Below is a small trained network, with its code and all its weights. Each question gives an input and a target symbol and asks what happens when units are switched off, that is, made to give their printed mean instead of their output.

import numpy as np


def w(rows, s, z=0):
    codes = np.array(rows[::2]) - 128.0
    scale = np.full(codes.shape[1], s)
    scale[-1] = z or s
    return codes * scale


def f(y):
    return np.maximum(y, 0)


def softmax(a):
    e = np.exp(a - a.max(-1, keepdims=True))
    return e / e.sum(-1, keepdims=True)


def log_softmax(a):
    a = a - a.max(-1, keepdims=True)
    return a - np.log(np.exp(a).sum(-1, keepdims=True))


def net(x, mask):
    ids = ['αγδζηλξπστφψω'.index(c) for c in x.split()]
    T = len(ids)
    res = E[ids] + P[:T]
    u = 0
    for l in range(2):
        q, k, v = (res @ M[l].T for M in (Q, K, V))
        z = softmax(np.where(np.tri(T) > 0, q @ k.T / 4**0.5, -1e9)) @ v
        res = res + np.where(mask[u], z, O[l][:, -1]) @ O[l][:, :-1]
        u += 1
        y = f(res @ A[l][:, :-1].T + A[l][:, -1])
        res = res + np.where(mask[u : u + 8], y, B[l][:, -1]) @ B[l][:, :-1]
        u += 8
    return log_softmax(res[-1] @ U[:, :-1].T + U[:, -1])


Q, K, V, O, A, B = {}, {}, {}, {}, {}, {}
E = w([
[130,106,79,90],'α',
[138,114,218,119],'γ',
[199,5,76,124],'δ',
[113,155,105,70],'ζ',
[215,39,31,109],'η',
[38,98,85,128],'λ',
[108,46,180,243],'ξ',
[55,188,13,173],'π',
[131,98,105,81],'σ',
[165,59,86,105],'τ',
[119,224,165,92],'φ',
[142,88,91,87],'ψ',
[177,162,69,200],'ω',
],0.019)
P = w([
[14,1,118,121],'0',
[17,101,140,131],'1',
[58,135,146,143],'2',
[85,153,139,150],'3',
[108,170,140,156],'4',
[140,166,137,161],'5',
],0.0066)
Q[0] = w([
[226,128,146,255],'0.h0',
[183,186,248,68],'0.h0',
[228,29,181,135],'0.h0',
[205,155,58,62],'0.h0',
],0.0055)
K[0] = w([
[163,102,8,174],'0.h0',
[200,49,170,231],'0.h0',
[202,71,188,138],'0.h0',
[113,1,102,98],'0.h0',
],0.0065)
V[0] = w([
[145,180,1,160],'0.h0',
[91,166,87,132],'0.h0',
[238,72,207,42],'0.h0',
[84,173,150,172],'0.h0',
],0.0056)
O[0] = w([
[152,254,105,137,147],'0.h0',
[144,90,11,153,96],'0.h0',
[134,205,110,125,100],'0.h0',
[124,104,78,114,1],'0.h0',
],0.0088,0.0022)
A[0] = w([
[130,20,59,144,138],'0.n0',
[70,206,156,42,104],'0.n1',
[135,255,169,75,146],'0.n2',
[143,133,142,129,76],'0.n3',
[147,216,62,197,108],'0.n4',
[194,81,210,157,254],'0.n5',
[216,112,84,117,200],'0.n6',
[149,121,240,183,174],'0.n7',
],0.0087,0.0047)
B[0] = w([
[111,106,157,97,255],'0.n0',
[217,68,45,162,145],'0.n1',
[100,72,102,62,147],'0.n2',
[127,84,118,136,128],'0.n3',
[178,255,136,218,159],'0.n4',
[83,218,125,92,238],'0.n5',
[108,194,119,92,205],'0.n6',
[105,164,169,114,203],'0.n7',
],0.0088,0.0091)
Q[1] = w([
[102,96,145,184],'1.h0',
[110,134,85,128],'1.h0',
[112,132,89,10],'1.h0',
[140,176,78,151],'1.h0',
],0.014)
K[1] = w([
[121,73,140,212],'1.h0',
[175,62,45,162],'1.h0',
[175,128,89,11],'1.h0',
[166,140,125,126],'1.h0',
],0.011)
V[1] = w([
[104,153,90,96],'1.h0',
[98,152,13,227],'1.h0',
[109,142,193,17],'1.h0',
[3,86,67,186],'1.h0',
],0.006)
O[1] = w([
[89,125,60,45,187],'1.h0',
[120,21,131,157,74],'1.h0',
[163,89,58,147,255],'1.h0',
[155,255,17,171,181],'1.h0',
],0.0079,0.0041)
A[1] = w([
[51,118,131,242,53],'1.n0',
[171,50,116,50,168],'1.n1',
[196,108,102,41,253],'1.n2',
[165,39,224,159,79],'1.n3',
[39,102,120,210,209],'1.n4',
[114,2,119,52,57],'1.n5',
[222,133,120,138,252],'1.n6',
[225,197,178,187,206],'1.n7',
],0.0096,0.0051)
B[1] = w([
[174,137,149,138,198],'1.n0',
[81,111,106,233,210],'1.n1',
[80,183,124,159,253],'1.n2',
[155,141,138,141,128],'1.n3',
[148,54,153,116,203],'1.n4',
[169,134,102,191,177],'1.n5',
[131,107,144,11,166],'1.n6',
[137,89,96,82,181],'1.n7',
],0.012,0.011)
U = w([
[78,150,89,147,218],'α',
[77,152,126,24,200],'γ',
[161,147,116,61,161],'δ',
[62,2,111,52,70],'ζ',
[171,153,141,112,98],'η',
[148,120,134,110,3],'λ',
[73,70,236,153,116],'ξ',
[220,140,99,170,23],'π',
[174,166,139,119,26],'σ',
[194,92,109,39,204],'τ',
[142,117,130,110,14],'φ',
[149,133,145,121,6],'ψ',
[156,149,131,121,3],'ω',
],0.012,0.0054)

Each question gives the input, a string of symbols that net reads in full, and the target symbol t.
The units are the heads (4 rows each of Q, K, V and O) and the neurons (one row each of A and B). Each row of codes is followed by its name. A weight is (code - 128) times the scale printed after its matrix; where a second scale follows, it is the last column's (O, A, B and U).
mask holds one flag per unit, layer by layer, with each layer's heads first. A switched-off unit (its flag False) gives its mean, the last column of its rows in O or B, instead of its output. The means were averaged over made-up inputs and are rounded, as every weight is.
A unit's drop is (log p(t) with every unit on - log p(t) with that unit switched off) / (log p(t) with every unit on - log p(t) with every unit switched off).
The circuit of an input: a set's keep is (log p(t) with only the set's units on - log p(t) with every unit switched off) / (log p(t) with every unit on - log p(t) with every unit switched off). Starting from the 12 units with the biggest drops (on a tie, the unit counted first), units are removed one at a time, each time the one whose removal leaves the highest keep (on an exact tie, the one counted first), for as long as the keep stays at least 0.8.
circuit, biggest first: the units of the circuit, biggest drop first
k most important neurons: the k neurons with the biggest drops, biggest first
k most important neurons of layer l: the k neurons of layer l with the biggest drops, biggest first
drop of u: that unit's drop, to one decimal
input δ α η ξ ζ, target α: most important neuron => [0.n2]
input η ξ δ, target α: circuit, biggest first => [1.n1; 1.n4; 1.n2]
input τ ξ τ σ φ, target α: 4 most important neurons => [0.n2; 0.n1; 1.n1; 1.n2]
input τ ξ ξ η, target α: 2 most important neurons => [1.n1; 1.n2]
input ω ω δ τ ψ δ, target γ: 4 most important neurons of layer 0 => [0.n5; 0.n6; 0.n2; 0.n1]
input η α α ψ ζ σ, target α: 3 most important neurons of layer 0 => [0.n4; 0.n2; 0.n7]
input η σ π, target π: 2 most important neurons => [0.n4; 1.n0]
input η ξ ξ τ, target α: 2 most important neurons of layer 0 => [0.n4; 0.n6]
input ω ξ ξ τ ξ γ, target γ: 2 most important neurons of layer 0 => [0.n5; 0.n7]
input τ σ ψ δ ζ τ, target γ: 2 most important neurons of layer 1 => [1.n5; 1.n6]
input ξ ξ σ δ η η, target γ: 2 most important neurons => [1.n6; 0.n4]
input τ ξ λ φ, target α: drop of 0.n1 => 0.8
input τ η δ δ, target γ: drop of 0.h0 => 1.3
input ζ φ λ, target ζ: drop of 1.h0 => 0.0
input ξ τ ξ η σ, target α: drop of 0.n4 => 0.2
input ω ξ ξ δ, target α: most important neuron => [1.n1]
input ξ η ξ λ, target ζ: 2 most important neurons => [1.n4; 1.n2]
